Below is a small trained network, with its code and all its weights. Each question gives an input and a target symbol and asks what happens when units are switched off, that is, made to give their printed mean instead of their output.

import numpy as np


def w(rows, s, z=0):
    codes = np.array(rows[::2]) - 128.0
    scale = np.full(codes.shape[1], s)
    scale[-1] = z or s
    return codes * scale


def norm(h):
    return h / np.sqrt((h * h).mean(-1, keepdims=True) + 1e-5)


def softmax(a):
    e = np.exp(a - a.max(-1, keepdims=True))
    return e / e.sum(-1, keepdims=True)


def log_softmax(a):
    a = a - a.max(-1, keepdims=True)
    return a - np.log(np.exp(a).sum(-1, keepdims=True))


def net(x, mask):
    ids = ['αβγεηθλξσφψω'.index(c) for c in x.split()]
    T = len(ids)
    res = E[ids] + P[:T]
    u = 0
    for l in range(3):
        r = norm(res)
        for j in range(2):
            rows = slice(3 * j, 3 * j + 3)
            q, k, v = (r @ M[l][rows].T for M in (Q, K, V))
            z = softmax(np.where(np.tri(T) > 0, q @ k.T / 3**0.5, -1e9)) @ v
            o = O[l][rows]
            res = res + np.where(mask[u + j], z, o[:, -1]) @ o[:, :-1]
        u += 2
    return log_softmax(norm(res)[-1] @ U[:, :-1].T + U[:, -1])


Q, K, V, O = {}, {}, {}, {}
E = w([
[141,152,139,110,103,107,177,128,170,140,55],'α',
[178,109,137,109,171,152,6,97,103,66,71],'β',
[159,97,119,125,165,127,132,146,134,160,161],'γ',
[117,140,129,129,133,140,136,111,169,146,60],'ε',
[163,201,103,229,107,137,172,155,107,134,139],'η',
[111,157,73,146,136,121,128,93,162,125,56],'θ',
[94,143,207,178,57,42,58,78,168,165,189],'λ',
[111,128,136,143,126,156,141,120,169,151,71],'ξ',
[145,102,112,115,113,84,121,142,132,171,147],'σ',
[138,127,130,149,122,112,147,119,179,102,75],'φ',
[166,167,149,146,156,88,162,40,152,120,91],'ψ',
[130,118,100,128,210,107,133,169,183,139,155],'ω',
],0.022)
P = w([
[138,147,112,77,55,197,86,105,174,123,218],'0',
[46,52,92,210,197,97,152,76,171,158,150],'1',
[157,84,124,179,156,89,155,173,220,147,163],'2',
[2,148,113,216,209,53,115,99,108,105,79],'3',
[160,113,157,183,163,89,131,175,175,172,59],'4',
[15,139,183,179,160,39,133,167,92,51,55],'5',
[123,115,167,220,162,73,119,175,114,155,35],'6',
],0.0075)
Q[0] = w([
[125,67,38,131,114,97,135,194,158,167,101],'L0H1',
[120,65,74,113,95,106,112,171,118,159,195],'L0H1',
[104,180,150,147,68,164,142,94,115,70,103],'L0H1',
[152,8,61,74,174,82,161,137,151,201,194],'L0H2',
[173,131,122,206,144,113,99,34,188,202,47],'L0H2',
[25,158,186,126,141,81,126,70,61,56,128],'L0H2',
],0.011)
K[0] = w([
[140,148,71,111,102,204,141,155,203,117,156],'L0H1',
[112,122,130,100,90,157,93,112,115,129,192],'L0H1',
[80,77,99,166,149,109,161,167,53,153,70],'L0H1',
[131,136,143,50,115,174,100,119,247,134,175],'L0H2',
[212,91,150,153,130,119,109,117,109,188,94],'L0H2',
[15,83,110,132,160,121,161,105,70,114,105],'L0H2',
],0.012)
V[0] = w([
[61,145,227,169,99,2,119,170,169,108,123],'L0H1',
[73,75,90,166,127,203,135,242,138,177,90],'L0H1',
[50,82,94,131,53,105,65,171,92,48,135],'L0H1',
[106,183,91,135,167,157,164,206,116,162,174],'L0H2',
[160,133,156,155,195,227,109,130,198,85,177],'L0H2',
[131,161,181,240,51,141,121,109,69,181,113],'L0H2',
],0.0085)
O[0] = w([
[91,99,39,121,93,161,88,91,139,208,28,123],'L0H1',
[110,182,160,4,75,38,106,193,142,123,93,103],'L0H1',
[118,153,137,86,86,189,101,188,192,236,97,1],'L0H1',
[255,132,150,210,115,142,115,112,230,136,72,140],'L0H2',
[165,134,33,98,118,112,122,109,161,209,79,245],'L0H2',
[181,161,115,152,85,79,162,162,120,14,223,51],'L0H2',
],0.0081,0.0076)
Q[1] = w([
[128,97,26,99,185,55,244,213,123,228,179],'L1H1',
[75,186,114,168,67,184,147,61,157,50,49],'L1H1',
[76,143,236,117,27,115,92,40,202,98,99],'L1H1',
[73,122,91,116,136,62,207,187,254,156,110],'L1H2',
[158,31,117,166,180,95,188,142,171,162,207],'L1H2',
[171,209,115,89,83,107,175,170,194,82,183],'L1H2',
],0.0078)
K[1] = w([
[178,186,70,49,91,205,200,89,215,150,207],'L1H1',
[142,79,136,243,123,104,139,70,127,159,47],'L1H1',
[49,143,174,247,112,1,100,169,138,174,66],'L1H1',
[119,217,131,101,117,156,167,153,198,207,156],'L1H2',
[164,94,116,110,153,199,155,163,184,124,184],'L1H2',
[114,218,181,132,122,159,65,157,170,71,145],'L1H2',
],0.0083)
V[1] = w([
[93,111,143,75,54,71,102,192,148,193,195],'L1H1',
[223,2,76,77,130,83,173,81,119,136,186],'L1H1',
[93,177,141,188,21,88,144,68,149,197,201],'L1H1',
[115,181,68,100,111,152,227,211,179,135,79],'L1H2',
[113,125,49,195,205,108,36,95,141,116,159],'L1H2',
[136,89,79,109,183,133,73,143,70,47,85],'L1H2',
],0.0077)
O[1] = w([
[102,148,73,125,142,200,71,56,159,135,186,39],'L1H1',
[172,147,76,165,36,123,112,145,111,113,173,224],'L1H1',
[2,110,103,125,119,122,52,114,173,153,169,95],'L1H1',
[198,86,70,110,114,209,167,102,118,110,209,107],'L1H2',
[67,179,150,80,64,153,114,198,113,89,67,254],'L1H2',
[164,105,86,132,84,157,59,127,117,70,45,138],'L1H2',
],0.0097,0.008)
Q[2] = w([
[184,148,95,72,170,106,149,199,128,146,146],'L2H1',
[151,128,133,120,72,138,149,88,124,75,95],'L2H1',
[91,126,105,106,152,82,131,124,175,100,116],'L2H1',
[192,179,80,96,171,106,144,139,55,107,75],'L2H2',
[164,187,148,69,108,155,255,78,167,130,99],'L2H2',
[165,57,165,176,140,131,60,163,164,127,142],'L2H2',
],0.012)
K[2] = w([
[203,85,133,61,115,165,80,115,170,100,133],'L2H1',
[153,181,107,184,142,160,146,124,118,77,81],'L2H1',
[128,168,89,114,217,133,130,116,178,129,118],'L2H1',
[208,118,161,116,144,171,120,211,64,131,111],'L2H2',
[164,245,97,105,109,228,76,120,107,56,57],'L2H2',
[153,103,128,179,152,99,176,80,203,151,169],'L2H2',
],0.012)
V[2] = w([
[105,167,34,120,218,136,66,222,162,81,167],'L2H1',
[122,253,156,98,44,157,182,20,92,100,99],'L2H1',
[86,197,83,97,54,58,157,254,106,136,65],'L2H1',
[165,77,133,98,162,104,93,34,132,77,135],'L2H2',
[118,158,108,81,56,62,91,68,233,69,111],'L2H2',
[141,73,132,150,136,112,101,237,165,115,98],'L2H2',
],0.0079)
O[2] = w([
[179,205,178,82,63,129,168,104,61,123,124,112],'L2H1',
[136,176,79,158,230,110,114,208,138,209,142,125],'L2H1',
[215,141,151,149,132,211,62,85,69,170,254,255],'L2H1',
[165,117,166,105,104,175,18,115,47,124,121,109],'L2H2',
[117,162,162,126,129,215,90,194,109,23,162,175],'L2H2',
[63,131,102,133,104,91,186,112,99,111,163,209],'L2H2',
],0.0091,0.0065)
U = w([
[158,119,79,72,158,102,115,61,160,72,152,127],'α',
[168,96,148,99,148,128,50,167,105,97,108,145],'β',
[160,195,131,170,107,130,131,89,207,203,44,148],'γ',
[120,131,246,121,171,96,158,123,165,147,126,130],'ε',
[191,181,154,175,94,69,104,149,193,121,169,125],'η',
[129,178,175,137,173,197,191,156,98,191,144,120],'θ',
[84,176,148,139,114,101,74,95,182,163,160,225],'λ',
[118,151,51,85,89,105,140,92,80,198,145,44],'ξ',
[91,137,73,93,105,55,143,237,137,162,129,2],'σ',
[118,107,70,155,98,228,139,155,137,139,129,67],'φ',
[135,37,116,223,187,160,140,50,122,107,148,141],'ψ',
[119,148,165,112,59,137,183,61,124,88,111,140],'ω',
],0.011,0.0043)

Each question gives the input, a string of symbols that net reads in full, and the target symbol t.
The units are the heads (3 rows each of Q, K, V and O). Each row of codes is followed by its name. A weight is (code - 128) times the scale printed after its matrix; where a second scale follows, it is the last column's (O and U).
mask holds one flag per head, layer by layer. A switched-off head (its flag False) gives its mean, the last column of its rows in O, instead of its output. The means were averaged over made-up inputs and are rounded, as every weight is.
A unit's drop is (log p(t) with every unit on - log p(t) with that unit switched off) / (log p(t) with every unit on - log p(t) with every unit switched off).
The circuit of an input: a set's keep is (log p(t) with only the set's units on - log p(t) with every unit switched off) / (log p(t) with every unit on - log p(t) with every unit switched off). Starting from all 6 units, units are removed one at a time, each time the one whose removal leaves the highest keep (on an exact tie, the one counted first), for as long as the keep stays at least 0.8.
units of the circuit, in order: the units of the circuit, biggest drop first
most important unit: the unit with the biggest drop
heads that matter: for each layer, one digit per head in row order, 1 if its drop is at least 0.15 and else 0, layers parted by /
input γ α γ ξ, target ψ: heads that matter => 11 / 11 / 10
input φ α α, target φ: most important unit => L0H1
input η ε φ α γ β σ, target ω: heads that matter => 10 / 10 / 10
input ε β σ γ γ, target σ: heads that matter => 11 / 01 / 10
input α α γ α ω η γ, target β: heads that matter => 11 / 01 / 01
input γ γ γ α ψ ω, target η: units of the circuit, in order => (L1H1, L0H1)
input ψ ψ γ λ η γ α, target η: heads that matter => 01 / 01 / 00
input γ ε β η, target η: heads that matter => 01 / 00 / 00
input ψ ε γ ψ σ θ, target σ: units of the circuit, in order => (L0H1, L2H1, L0H2)
input β ω λ η γ, target θ: units of the circuit, in order => (L0H1, L0H2)
input θ σ γ, target ε: heads that matter => 10 / 10 / 00
input θ γ ω, target ε: heads that matter => 11 / 10 / 00
input ψ σ ω ε, target ε: units of the circuit, in order => (L0H2, L1H1)
input ψ θ α φ ε ω, target ψ: units of the circuit, in order => (L0H1)
input γ φ β γ ε, target ξ: heads that matter => 01 / 00 / 00
input λ γ γ, target φ: units of the circuit, in order => (L0H1, L0H2)
input α ω α η ξ ω, target β: units of the circuit, in order => (L1H2, L0H2, L2H2)
input γ ω θ ω ε, target θ: units of the circuit, in order => (L2H1, L1H1)
input γ β ω ω, target η: units of the circuit, in order => (L0H1, L1H1)
input β γ β γ, target θ: most important unit => L1H1
input η γ ω, target ω: heads that matter => 00 / 10 / 10
input ξ σ γ ψ γ σ, target α: heads that matter => 10 / 11 / 00
input θ φ ε ψ σ, target ε: units of the circuit, in order => (L1H1, L0H1)
input β ω ξ, target ξ: heads that matter => 10 / 00 / 00
input ξ ε β λ η γ, target α: units of the circuit, in order => (L0H1, L1H2, L1H1, L0H2)
input ω ω θ, target ω: units of the circuit, in order => (L2H1, L0H1, L0H2)
